Every row comes from one small tree of marks. The marks that hang from a mark follow it in brackets, in the order of their numbers. Every link used is in the known rows. Which tree was each row made from?
Each row is shifted at random along 8 fixed directions that mean nothing.
Known rows:
Z528(Z329(Z8(Z922) Z982)): [-109 -118 -115  215 -330   58  264  -80   53   22  125  -45  278   14
   95 -506  246  -54   87  -10  319  162  159 -107 -442   24   19   55
   49  155  485  -44  118  -79 -128   25   81  218  184  172  100  169
   76 -101 -124  -20   45  -62   -3   76  174  346  318 -215 -129  -45
  304  278 -120  -78  206   58  374 -109]
Z884(Z8(Z470 Z528(Z329(Z982)) Z922) Z994(Z959)): [ 121 -119  -68  217  -31 -112   -8  414  145   92 -227  246 -182   25
  188  256  109  597   43  -55   75  -25 -157  -32  -30   33 -138  -74
  152  -18 -112 -119   82  -19   51 -445  331  -57  -90  177  -28  -88
  176 -208  -60  305  -10 -202   93 -279   26  -90  263    3 -497 -204
   31  191  -47  182  387   77   15 -274]
Z470(Z329(Z528 Z982) Z959(Z8(Z922))): [  93 -202 -113  -99  -17  -59  140  660  428  337   10  274 -172 -208
   48  214  361  -47   47 -140   54 -424 -203  100  378 -100  -73  -90
   59  293 -457 -122  123   87  -97 -240  163 -128 -374  170 -158  102
  275  -15  240 -104   75   90 -140 -196 -309   27  -58 -135 -173  130
 -578  217  151  413   18   68 -254 -208]
Z922(Z470(Z329(Z8 Z982(Z884)) Z528)): [ 105   87   27 -109  121 -372    8   -2  162  -36 -154  -39  -46    3
  -75  -19  111 -218 -219 -248 -260  -81   53  146  111  -94  -88  -20
 -127 -229  -52  -45  141   13  -13  -49   26   81 -262   57   12  124
  205  119  110 -331  -85  -16 -148  -99  -26  -20 -363  -52  -11 -185
 -496 -134  100  182  -60   -7  -50  155]
Z884(Z8(Z470) Z978): [-137 -211  -78  -38   88 -134  -77 -158  -47   11 -278   42  -37   72
  133  306  -30   30   -3 -155 -142   30  -37   70   26  -90 -208   -4
 -257 -102   16  -10  -26  -94  -79   38  186  -28 -367   56  -95   56
  102 -100  164   82   11   26  -12 -124 -100 -136 -182  137 -319 -250
 -133 -116   -4  -81  114   29  -98  -13]
Z994(Z959(Z8(Z329 Z978) Z528)): [ -77 -414 -108  217 -175  105  141 -139  -78  -21 -248  312  168   22
  368  268   63   55  101    2  107  114  202  -37 -217  174 -116   13
   42 -134  264    3  161 -132 -101   86   77 -173 -126  239  -68  167
  -38 -138  -64  -35   56 -171   -4 -120   21  -23    3 -195  -62  252
  276   59 -319 -117  -10  213   80 -203]
Z329(Z8(Z922(Z470)) Z528 Z982(Z884(Z978 Z994))): [  66  272  -34 -170  -11 -168  177 -387  138 -277 -221  -45  447 -165
  131 -328  627 -556 -306 -376 -350 -135  179  304 -210 -125  -68  189
 -495 -136  236 -288  592   24 -494  305  112  128 -255   31  124  175
  -73   81  113 -564 -258 -106 -349  123  -35  254 -444 -344    6 -256
 -271  307 -197  -55   93 -392 -115   92]
Z978(Z884(Z8 Z922)): [  59  199   -9  271 -256  -55  112   17  -46   -1    6   55  184   32
   20 -115   94  202   31   59  122  369  202 -174 -327  235   68  -78
   13   22  410 -183  169 -141  -19   16  109    2  309  -43   49   94
 -205   54 -283  267   35 -219   15  -77  158  115  222  -54 -111 -217
  326   71 -202  -26  341 -215  174 -178]
Z884(Z922(Z470(Z8)) Z978 Z994): [ 244 -194  -61  286  -32   63 -183 -313   24 -100 -298   68   95 -124
  248   90  151  200  -61 -337 -433  273   43  -49 -128  -46 -139  -88
   70 -495  189 -223  116  -80    9 -225  207  341 -108  173   -1  206
  -99 -144  -77  231   15 -198  280  168  -69  -53 -139  132 -366 -557
  -38  -34  -63 -137  239   59  -34 -266]
Z982(Z329(Z8(Z470 Z528 Z922)) Z884(Z978 Z994)): [ 143  418  -64  138 -239  136  231    3 -293  280 -246  153  225  -12
  -78 -173  271   17  294  169  -16  240  -12  -33 -141  161 -203 -162
  -59  -42  103 -189  233  190 -291   23  454  -28  -39   92  -69  120
 -263  -65 -159   44 -116 -153 -309   27  132 -120   58 -169  -54   95
   93  235 -350  -13  128 -322 -313 -297]
Z329(Z528(Z8(Z922(Z470 Z978))) Z982(Z884)): [-210 -115  -76 -128 -102 -518  272  125  198  332   15  143  220  276
 -122   27  278 -251  253 -247   96   74  394  -66 -210  255 -148  149
 -197  370   28  -83  -37  135 -473  407 -220  -63   66  -12 -215  214
 -175  -26  117   16  262  136 -306 -197  -67  205   41 -204  -25  281
   42  -59  -70   65   -2  -45   18  -43]
Z959(Z8(Z470 Z922(Z978(Z884))) Z329(Z528 Z982)): [ -58  -69 -164   -2 -217 -102  242  -70   59  217  280  288  194  179
   71  -24  246   -7   57  -53  316  165  392   15 -255  227 -198  186
  -27  113  156  -55   -4  -21 -353  166  -35  -89    9  130 -116  132
 -127 -126   15  -15  164 -192 -397 -244  125  199  140 -345   36  288
  224   54 -373   29   58   20  133 -267]
Z922(Z470(Z528(Z8 Z329)) Z978): [  32 -504 -118  394 -103 -158   40 -177   11   89 -220  117   32 -181
   -3  116  231  362   13 -412 -203  111  -48 -191  -23  -35 -158 -151
   42 -332  235  -56   31  -36  102 -446  272  316 -163  445  -46  195
   42 -203  -39  104    7   89  300  210  232  -70 -204   31 -361 -191
  -40   37   44 -134  262  343   91 -163]
Z470(Z528(Z8(Z329(Z982) Z978))): [ 195   14   69 -245   18 -211    7  102  208  -83 -168  139   52 -132
   29    2  300  144 -198 -139  152  -48   53   -3  156  104  -38   55
  -68 -185  126  -74  200  -41  -71 -195  244  -85  -78   64   27  -47
   43   27   69 -158  -53 -191  -94 -175  150  191  -23 -438  122   38
  -50   37 -198  155  260   94  112 -157]
Z8(Z329(Z528) Z922(Z470) Z959 Z978(Z884)): [ 126  190  -54  542 -300 -392  441  107 -126  375 -111  113 -248  413
 -182  367  -11  121  475  476  474 -113    9 -158    6  200 -361 -187
   -9  281    6  -72 -675  116 -229 -157  231 -284  -49  259 -141   69
 -196 -287   -6  643  -20 -157 -370 -112  380 -164  395  124 -284  702
  442  187 -215  -55  254  -50 -330 -448]
Z8(Z329 Z922(Z470) Z959): [  90   97  -76  330 -316   30  151 -258   24   51   11  155   97  289
   79 -251   91  -91  141  265  100  349  257 -213 -413   41  -90  -14
  327 -133  240  -70 -167  -34    1   -9  -57   62  343  253   63  309
 -151 -119 -350  259  145 -241  158  148  473  177  244    9  -99  173
  529  122 -292 -133  128   83  235 -204]
Z884(Z8(Z329 Z470 Z978)): [ 143 -262   19  -15  112   65 -165  438   21   89    8  227 -247   27
  -13  292  121  386   64 -253 -205   36 -193  -44  148 -198 -197 -185
  183  -25 -498  -94 -157  142  126 -345  140  -83 -141   37 -148  173
  127  -15  -17   80  214   15    9  -16    5 -264 -240  168 -357 -110
 -302  -43   66  316  281    3 -115  -91]
Z470(Z329(Z982) Z528(Z8(Z922)) Z959): [  51   81    0 -246 -128 -141  187   53  402   20 -351  309  187  -97
   72 -113  334 -425  -22  202   98   65  115   89  -24  179  -36   -6
  -41    2  179 -134  269 -104 -136  215  157  -97  -20   49  -22  125
   28  121  -21 -206   -2 -132   36 -400  -26  266   -2 -373   66  115
  -59  105 -317  139   28   56   54  -29]
Z922(Z470(Z528(Z8 Z329(Z982)) Z959) Z978): [-222 -554   -3  224  -59 -533  139  182  164   88 -188  258  -46  -68
  -83  142  119   45  185 -202  -97   68  -26   11  -70  -27  -84 -137
  -24   12   53  -86   29  103  -43  -27   18   68 -113   97 -185  253
   38   47   44  -27  135  199  165 -187   13   44 -324 -242 -309  -55
 -111   66  -43   87  104  107  -41   82]
Z528(Z8(Z470 Z922 Z978(Z884)) Z329(Z982)): [ -39  -53 -118  116  -38  121   49 -346   50   21  121   35  209  310
   27  -90  -10  -33   41  -26  116  193  298  -28 -316  197 -248   31
  -56  -29  264   31 -325 -170 -202  202   31  151  122  101   79  222
  -50 -185 -135  182  172 -134 -143 -208  301  109   55    2 -294  100
  239 -143 -272  -83  393  123  207 -178]
Z922(Z470(Z329(Z8(Z528 Z959))) Z978): [-101 -484  -74  156 -201 -392  194 -202   60  144 -251  167   98  195
   85    6  -37   14  185  -81  104  118  174  -40 -141  -34 -145   72
 -159 -181  290  112 -139   23 -120   25   72   50 -135  288 -138  219
   34 -148  123   17  123   55  -66   17  139  120  -86  -87  -86   74
   79 -102 -102 -160 -108  293  147   -9]
Z884(Z8 Z922(Z470) Z978 Z994(Z959)): [  92  -61  -36  128 -122 -291  181 -194 -128  128 -494  287  182  -73
  296  245  116  114  186  115 -115  349   57    2 -201  150 -179 -107
 -208 -127  365 -316  377 -104 -193   22  381   25 -146   86  -56  -52
 -247  -89  -61  363  -57 -263   25 -247   80   -6  112 -191 -347 -409
  243   94 -389 -116  135 -298 -167 -236]
Z959(Z8(Z470(Z329)) Z528): [-152 -191 -107  132 -206  140  162  -16  -60   28  -65  304  241   -7
  200   26  318  127   33 -155    5  267  101  -98 -311  174  -14  -29
   79  -87  112   22  327    5  -93  134   88  -74  -46  132 -213  339
 -104  -14 -129 -156   60  -91   20 -106  -96  -64 -134 -283   11   68
  120  135 -173  -45 -147  155  143 -106]
Z528(Z8(Z470(Z329(Z982(Z884))) Z922)): [  48  213 -114   28  -57  195   89 -390  -36   76 -160  -51  222  259
   21 -141   10 -243   13  151   35  251  204  -33 -224  232 -207   -5
  -25  -74  266    4 -142 -170  -77  190   73   72  100  114   74  133
  -51 -114 -135  104   32 -139  -93 -176  269   37  155   24 -207   14
  158 -124 -215  -96  158   71  119 -105]
Z470(Z329(Z8 Z982) Z528): [   4  -83  -11  183 -250 -224  233   17   37 -103 -300   29   40  -22
    4 -127  220 -168   88   67  192  113   13   15 -200   70  -73  -36
  -10  -12  346  -74  123  -64   26  -17  157  -13  -54  115  -26   58
  170   12  -12 -203 -145  -64   39 -122  -98  107  183  -91  -56   21
   37  148 -118  -13   47  104  182   62]
Z994(Z329(Z8(Z978)) Z959): [ -58 -505  -20  274   18  320   66   31  -92  -81 -190   73  -39  -17
  199  116 -191  -72  219  110  -68  -44  -59  114  -78 -151 -112  -90
  -11   20   87    9  -17 -118  115   -9   44 -136 -186  110   44   48
  259  -33    9 -164  -23   78   -6  -63   -1 -148  -78  138 -370   99
  -96  -19  -54   69  -31   76  -40   99]
Z982(Z884(Z8(Z470) Z978 Z994(Z329)) Z959): [ 105 -190  -86  426 -201  200  -61   74  -75  118 -292   67   76 -109
  212   -1   43  339   -5 -238 -231   37   11 -143 -136  -73  -43  -71
   40 -362  196 -100  125   -1   -4 -298  363   99 -147  325   -3   19
   63 -132 -139  113    9 -152  120   10  -37  -61  127  177 -242 -280
  -52   65 -164  -27  291   77  -18 -352]
Z922(Z470(Z329(Z8) Z528)): [  15  132   61   39 -161 -563  290   94   86  104 -178    9   20    9
    6 -218  111  102  -55   73  305   31   -4  -70   -5   42   94   -2
 -159 -104  347   65  160   22  -28 -151  226  -35  -81  128  -77  -23
  110   46  109  -19 -138  -97 -121 -151   83  132  129 -355  119  -51
    6   86    2   62 -132  109  160  -15]
Z528(Z329(Z8 Z982(Z884))): [ 106 -118 -119   45   16   18  -17  278  -42  242   85  -35  -45   52
 -167   39   24   79  133 -218  -12  110  143  -79   25  174 -174 -148
  299  113 -131  -99   67    9    3 -192   -6   93   -7   97   13   83
  124  -46 -141  -48  130  -40  -24  -47   86   70   67  -47 -159  -19
 -226 -200  -37  296  267  -61   32 -137]
Z994(Z884(Z922 Z978) Z959(Z528(Z8(Z329(Z982))))): [ -47 -176  -88    2   65 -273   55    3  -77  -15   36  257  124   78
   61  322 -167  -42  177  172  -36  180  396   27 -212  386 -162  -29
 -189   10  231 -118  185 -270 -265  262  -18 -171 -117 -131   18   50
  -72   27  -15   30   47 -224 -160 -416  -48   70   66 -376 -187  148
  162 -242 -398  105   28 -130  -31 -190]
Z329(Z8(Z470 Z922(Z978) Z959) Z528): [  -4  146  -35  -24  -28 -142  151 -313    0 -219 -359  100  196  108
  112    3  264 -427  -32   86  -18  109  172  141 -208  103 -103   59
 -111   17  116 -141  303  -77 -221  258   20 -236  -22  -26  -34  233
 -107   25  -69 -236  -67 -141 -197   11  215  138 -231 -331 -111  131
  127   86 -399  -46   49 -199   12   59]
Z959(Z8(Z470 Z922 Z978(Z884(Z994))) Z329 Z528): [ 130   78  -95  283  123  495 -282 -239 -221 -301  -31  -45 -112  -39
  309  305 -114  216 -389 -129 -157  -98   30  213   21  -59 -262  -79
   17 -468  -34  -26 -115 -102    4 -202  193  -42 -359   66   49  154
  117 -155   44  -46 -120 -355 -398 -207  -68 -366 -419  -20 -299  -73
 -173   12 -134    3  294  135 -173 -219]
Z994(Z329 Z884(Z8 Z978)): [ -99 -393  -89  -80  -61   85   79   84  147  101  140  118  196 -143
  111 -174   43  213   -6 -208  -95 -113   70  -54  -36 -136    3  109
 -381  -60  263   54  125 -163 -203  -67  276  124 -331  174   55  -16
  246  -54  228 -152  -18   74  -71    2 -112   90   -8   39 -137 -152
 -194  -12   62   16  -17  164  101 -130]
Z994(Z884(Z922) Z959(Z329)): [ 355  228  -86   83    1  305  159  -35    3  -67  237   54  148 -510
   72 -149  144  161 -278  265 -129 -362 -137   86  135 -100   26  -70
 -323 -144  254 -125  405 -260  -39 -405  485  125 -329  168  359 -236
  133   -8   91 -120 -342 -233 -245   77  285   -1   47 -214 -143 -109
 -171  350 -138   79   73 -267 -211 -336]
Z978(Z884(Z922 Z994(Z329(Z528)))): [  38  341   76   70   -3   26   48    0 -179   43 -113    9  -31  214
 -113  146 -125 -173  238  313  -43  319  191  138 -197  265 -159 -104
  -19  124  -33 -172 -112  -40 -212  335  -11 -161  127 -252  -24  -12
 -171   47  -93  182  -73 -152 -322 -325 -137 -168   14  123  -29  114
  106 -170 -202   22  -80 -345 -205   41]
Z528(Z8 Z329(Z982(Z884 Z959))): [-182 -275 -127  270 -235  160  331  364  -12  486   46  -22  166  -73
 -114  -93  247  123  326 -102  164    5  -40 -224 -135  124  -98 -167
   71  376  116  -35   96   82 -177  -27  225  121  -23  205  -79  109
   29 -115  -36  183  151  182 -100 -123   68   80  233  -60 -257   65
  -40  230   37   93  164   13  -45 -228]
Z884(Z8 Z978 Z994): [ -11 -297   17  360 -200 -192 -180  181  -85 -245 -232   35  -15 -145
  322 -120  -25  623  -69 -259   85  176  -44 -107 -220 -109  125   17
   -3 -351  455 -113  210  -11   74 -377  257  100   29   69  -21 -115
  127  -84  -51  173  -60 -215  321  -21 -270  178  252 -144 -262 -586
  194  153 -115  -37  492  127  293 -170]
Z959(Z8 Z329(Z982) Z528): [-257 -330  -54 -176   52   16  -82  436  -92  121  268  287  -55  115
   55  322   -5  -32  144 -182   23  318  349   70 -177  212 -164  -26
  337  189 -320  -72  230  129 -151  331 -374 -246  -26 -259 -296  262
  -12  147  -33 -245  333  -73 -292 -508 -368  -48 -262 -387   70  170
 -148 -201 -179  365 -187  -15   10   91]
Z329(Z8(Z922) Z528): [  96  244  -84  -67  144   89 -114 -450  -32 -286 -428 -278   68   54
  226   86   89 -490 -298  -93 -107   42  211  152  -49   63 -130   43
   -4 -150  131  -98  223 -267  -49   87  -33  -68 -132   47  134  109
  185  -77   23 -196 -157 -168 -174   82  -22    3 -200   58 -118 -106
 -126 -152  -67  -74   62   42  100  119]
Z329(Z528(Z8(Z470 Z922 Z978)) Z982): [  26 -254 -222  308  -41 -130  204 -113  117  147 -178  -31  -62  102
   36  410  356   53  105 -238  111 -292  -78  -58   29   45 -353   29
 -146  207  -33  -38 -275  -50 -148 -195  167   27 -300  363  -71   70
  116 -379  197  217  -23   84 -128   30   44 -129  195  233 -499  220
    1  182  118 -130  311  240  -77 -272]
Z922(Z470(Z528) Z978): [  44 -318   64  226  -13 -510   18  229  161  -44   38  149 -148 -268
  -90   21  184  430 -118 -376 -149 -264 -238  -10  191 -279   72  -47
 -190 -227  -12  -59   18  173   82 -476  189  136 -217  151  -90   62
   47   38  163  -73  -62  136   86  149   65  -40 -302 -206 -174 -172
 -237  217  187   79  159  103  -87  -61]
Z329(Z528(Z8(Z470))): [-258  171  192  106  236 -364 -140  482 -164 -360  -26 -278 -336   58
 -109   52 -174   90  -86   72   81  -65 -187  160  -69  -97  156 -130
  -67  186 -157   27   65   62   95   22 -148 -319   20 -472 -107    1
  305  239  121  -97 -139  101 -187 -282 -333 -151 -220 -217 -241 -149
 -209   30  190  285    8 -177    7  389]
Z994(Z884(Z8 Z922 Z978)): [-205 -217 -112  511 -230 -261   41 -251  -52 -230 -113 -376   48  -12
  294 -170 -288  264 -148  -14  218 -156   46 -117 -323 -130   68  102
 -492 -125  837  103 -208 -347  -43 -183  287  228 -233  115  172  -29
  354 -223  292  338 -136  -44  -55   77 -160   74  367  219 -455 -432
  240  161  209 -385  290  259  286 -192]
Z528(Z329(Z8(Z470 Z959 Z978) Z982)): [ -61 -319  -77  169   -4  132   28 -129   31 -204  -16   32   67   31
   58  -56  153 -157   13 -161 -165  -32   -5  127 -235 -181 -176  -34
   16  -10   -9  -35   50  -23  -55   53   31  119 -141   79   59  295
  179  -46  -61 -262   57   24  -20   73  132   54 -294    5 -326  -54
 -132  107 -133   17  217  -51   59   74]

Which tree is each row?
[   2  298   15  179  -38  135 -109 -101 -271  -45 -341 -250  -56   78
  121   74 -243 -336  -85  183 -124   26  230  132 -167   38 -120  -41
   62 -196   64  -35  -36    3 -159  182    0  -88 -100  -36   35  -59
  119  -30   18   -8  -73 -191 -379 -205 -275 -156  -41  221  110   59
  -87 -115 -204  -60 -143  -81 -159   19] -> Z982(Z884(Z994) Z959(Z329(Z528)))
[  12  157  -86  -56   57   40 -279  -31   -3  108 -360 -130 -139  157
   93  150 -298 -195 -120  -26 -160  -63  165   80  122 -109 -220  -29
  -11 -192  -61    6 -153  -91  -55  -51  129   -1 -231   56   76  203
  281  -93  132   33  111  -20 -389    9    4 -182 -253  333 -155  -66
 -329 -251   61    3  164  127 -134  -73] -> Z982(Z329 Z884(Z8(Z528 Z922(Z978) Z959)))
[ 280 -256   56  -39   77 -248 -188  383  244  -47  200  223  -38 -244
   54 -152  281  472 -144 -439 -231   65   57   45  -13 -179   65   45
   36 -238 -107 -248  291   91  -39 -436   85  198   48    5   10   57
   81   61   33 -105   81 -121  -60   -3  -19  179 -143 -436 -157 -403
 -273   16  -11  333  217  -76  149 -149] -> Z884(Z922(Z470 Z978) Z994(Z329(Z528(Z8) Z982)))
[  56  239 -153  221 -394  216  228  -83 -116  351  -57  -71  348  -29
   68 -455  234 -125  158   31  103  311  240 -262 -332   97   -1  -42
   60   49  422  -70  227   -7 -160   19  215  202  176  202   55  294
  -65  -81 -144  107  132  -55 -249  309  146   96  262   13   50  -17
  150  150  -55 -122   49  -71  137 -304] -> Z982(Z329(Z8) Z884(Z922))
[ 264  192 -102  355 -191   22  314   61  -69  287 -651  -22 -170  101
 -179  315 -136 -366  332  578  217  -18 -209   79  242  354 -366 -409
  218  181  107 -206 -322 -141  109 -150  342 -115 -214  212  -15  -27
   64  -86  -57  252 -205 -132  -11 -348  181 -204  357  169 -445  178
  -71   33 -231  128  225  -31 -458 -298] -> Z470(Z8(Z922) Z329(Z982(Z884)) Z959)
[  21 -157  -55  367 -261  323  108 -255 -289 -253 -212 -108  103  -91
  171 -117   85   81   21  150  201  122   22  -25 -313  -67 -142  -70
   12 -172  454    5   44  -55   64 -131  220   -4  -58  182   69   81
  115 -137  -58  -78 -146 -152 -100   82  112  -50   53  -10 -147   46
  260  262 -202 -197  139   99  144  -18] -> Z959(Z329(Z8(Z528 Z978)))
[  96  294  -44   12  -77  153  -22   46 -187  139  -83    3   74  -86
   14  102  -43 -152 -117  134  -42   -3  280  -16  -12  181  -66  -90
   87 -178   26  -52  205   13 -147   57   87 -138 -113   53   -1   33
  -80   65  -89 -117   -2 -258 -382 -222   18  -79  -73 -211  286  252
  -71  -85 -307  107 -114 -103 -174 -224] -> Z982(Z884 Z959(Z329 Z528))
[ 153  -80  -73 -262  -63  301  134 -201  100  290 -536  334  207  195
   12  258  106 -509  291  191 -179  415  201  -10   58  354 -325 -143
  288  -49  -99  -73   95 -124 -123  355   73  -93  -82  139 -160  251
 -138  -14 -134  -61  155  -96   80 -166   77  -23 -127  167   39  196
 -123 -351 -383   57 -246  101 -160  -79] -> Z470(Z8(Z959) Z329)
[  66 -198   12  384 -147 -271  240 -338 -230  -71 -534  -74  -51   -2
  -86  163   13   95   71  119   83   59 -221   83   28  -12 -245 -190
 -135 -254  364  -56 -156  -68   65 -280  384   54 -277  287    4   52
   29 -135  109   72 -310    2  -54   68  402 -200 -149  -30 -316  -94
   97  153  -87 -226   66  113 -184  -38] -> Z922(Z470(Z8(Z329 Z528)) Z978)
[  14  130  -63   -4 -302 -180  373  -36   98  128 -402  182  127  -84
   59  -64  273 -347  142  436  284  -49    4   36  -61  116  -19  -39
 -167  101  250   -6  138  -67 -202  111  283 -141 -149  237  -53  -11
   72  -48   95  -55 -195  -70  -65 -116  -90  115  198 -152  190  333
  114  220 -244 -101 -257   25  -31  -88] -> Z470(Z329(Z528) Z959)
[ 149  -51  -58  -31   30  -37  125   99 -188  111  107  282   35  -47
 -252  206   64   32  308  128 -176  139  153  -37  -26  289 -194 -162
  -42   62  -76 -164  130  -98 -178   -6  129 -120 -144   42  -43  -74
  -76   29 -115 -150 -141  -73  -12 -101   10 -119   28  -44  -35  320
  -24 -206 -355  166 -105 -179 -177 -129] -> Z994(Z329(Z528) Z884(Z978))
[  32   64  -10  157  -48   13  -64 -168  -33 -220 -560 -123  -24 -155
  372   57  -41   91 -196   77   24 -222 -239  187   95 -221  -98   15
 -342 -244  353 -155  134 -120 -116 -206  520    7 -395   75  115 -174
  145 -161  224  171 -287 -215 -116 -115  -58   46   20  -71 -405 -476
  -14  304 -118 -168  421  -59 -188 -182] -> Z884(Z8(Z922 Z959) Z978 Z994)
[  51  -92  -90  310 -188  -40   43  -77  -68  -61 -200  107   30   35
  159  -64   72  114   38   39  148  154   46  -80 -209  -23  -42  -42
  153 -210  217   54  108  -27   77 -167  169  -26   39  222   -1  234
  147 -102 -149  -51   30 -117   -9  132  144  -19   34  -58  -83   61
  145   88 -209  -56  149  190  209 -122] -> Z982(Z329(Z8(Z470(Z959) Z528 Z978)))
[ 138  174   34   78   12  -23 -418  -95  275 -414  -62   -8   59   79
  353 -268 -152  172 -508 -203 -209  245  322   91 -288  -91  194  158
    2 -583  286  -19  118 -247   59  -37  -28  132  200  -92  194  153
  221   72 -132    4   79 -385   74 -127 -196  217 -137   39  -44 -617
  -80 -222  -91   49  341   78  440  -26] -> Z978(Z884(Z8(Z470(Z329 Z959)) Z922 Z994))
[-146 -342   18   35  -73  -18    6   25  215  -83 -552  199  -67    1
  272  243  -47 -352   47   43  -67  -56   -7  138    9  -27 -111  -88
  -12 -106   12   38 -114  -55   -3  217   78 -154 -301   43 -185  273
  231   20  160 -122   97   50   48 -298 -415 -135 -316  155 -102  116
 -238  -35  -61  -26 -132  309  -89  107] -> Z470(Z329 Z528 Z959(Z8(Z978)))
[  93  229  -23   -1 -170  410  221 -264 -109  -92 -111   86  313 -396
  109 -171  506 -426 -162  168 -188  -26    2  111 -184 -129  -17  -54
  -94 -105  137 -180  560  -37 -197  140  268   11 -148  158  103   51
  -84   77  -91 -353 -217 -115 -232  102  106    3 -246 -138  222   88
  -44  398 -365 -107 -244 -255 -155   -4] -> Z982(Z959(Z329(Z528)))
[ 192 -136 -111  295 -131 -201   97   86   39  -13 -294  191  -88   31
  -45  307   83  -79  150  145  119   53  106   14  -17  259 -196 -174
  145  -50  107 -130  -30 -137   29 -129   92 -126  -40  229  -16   25
  121  -74 -150    0  -77 -176  131 -236  -36   51  164  -19 -172  212
   -3  -92 -352  129  296   83   22 -154] -> Z470(Z329(Z528(Z8(Z978(Z884))) Z982) Z959)
[ -20 -483  -46  -81    1 -606  140  264  255  270    1  386  -25  -46
  -20  216   82  261   48 -260   92  -93   55   50  197   67  -57    1
  -33  -29  -85  -45  136  105 -125 -179   74  -27 -201  173 -165  104
  -25    4  108  -50  166   25  -52 -238  208  178 -236 -539  -47    3
 -173  -35 -163  225   68   69  -68 -154] -> Z922(Z470(Z959(Z8(Z528(Z329(Z982))))) Z978)
[ 313  109   -2  -15   15 -139    7 -133  459  -68   78  309   43   33
   33   53  209 -104 -220 -143 -244 -364  106  111  173 -150 -154   73
 -236 -296 -105 -100 -187   12 -188  -63  141   64 -203  176   70  234
  -97  -13   27  -87   52 -185 -189  -17  257   79 -349    9  -70  180
 -234   55 -184   80  309   14 -191 -259] -> Z8(Z922(Z470(Z329(Z982) Z528)) Z959 Z978(Z884))
[ 355  243 -113 -155   43  221 -100  -31  102  178  -80  112  -63   -8
  -50  192  132  201  -52   64   47  -16   76 -105  192  221 -232 -126
  237 -119 -175  -85  -65 -125   26 -365  285   38  -53  245   86   21
  -30 -213 -135  215  -20 -241  -19  -26  332  -84  102   20  -59  204
   25  -99 -121   77  205  129  -56 -359] -> Z8(Z528(Z329) Z922)
[ 146   64   71  261 -349 -124  224 -289  133 -266 -595  -94  186  -89
  165 -176  272 -229 -167   86  189  -47   40   19 -202   45  -61    3
 -149 -254  648 -113  -22 -176  -91  -44  388   44 -125  180   98  164
   75  -28   83  -72 -188 -218 -128    2  160   95  109  -68  -30   -6
  191  318 -228 -229  208  140   62 -238] -> Z470(Z8(Z329(Z982(Z884(Z922) Z959)) Z978) Z528)
[  94 -256  111  -28  -51 -107   83  521  110   59  -57  262  -64  -36
  -61  174  190   76  150  -90   76   -8  -65   39  109   41  -83 -147
  187   88 -229 -144   26  158  -88  -39   68 -196  -76  -87 -204  188
  -29  151   24 -137  141  -50 -163 -216  -58  -15 -137 -307  -43  154
 -181   76 -181  369   84  -20 -177 -151] -> Z470(Z8(Z329(Z982(Z959(Z528))) Z978))
[ 287  342  -10  -10   36  229   31 -218   51   19  164  124  188 -134
 -139  -66  276 -148 -128  -50 -457  119   61   80  -12  -19  -89 -144
 -129 -196  -83 -211  177  -64  -84   51  145  186  -23   30  131  205
 -223  112 -176  -70  -76 -108 -129   97  209 -107 -408   99  -25 -160
 -254   -4  -88   45   38 -349 -234  -62] -> Z978(Z884(Z922(Z470(Z329))))
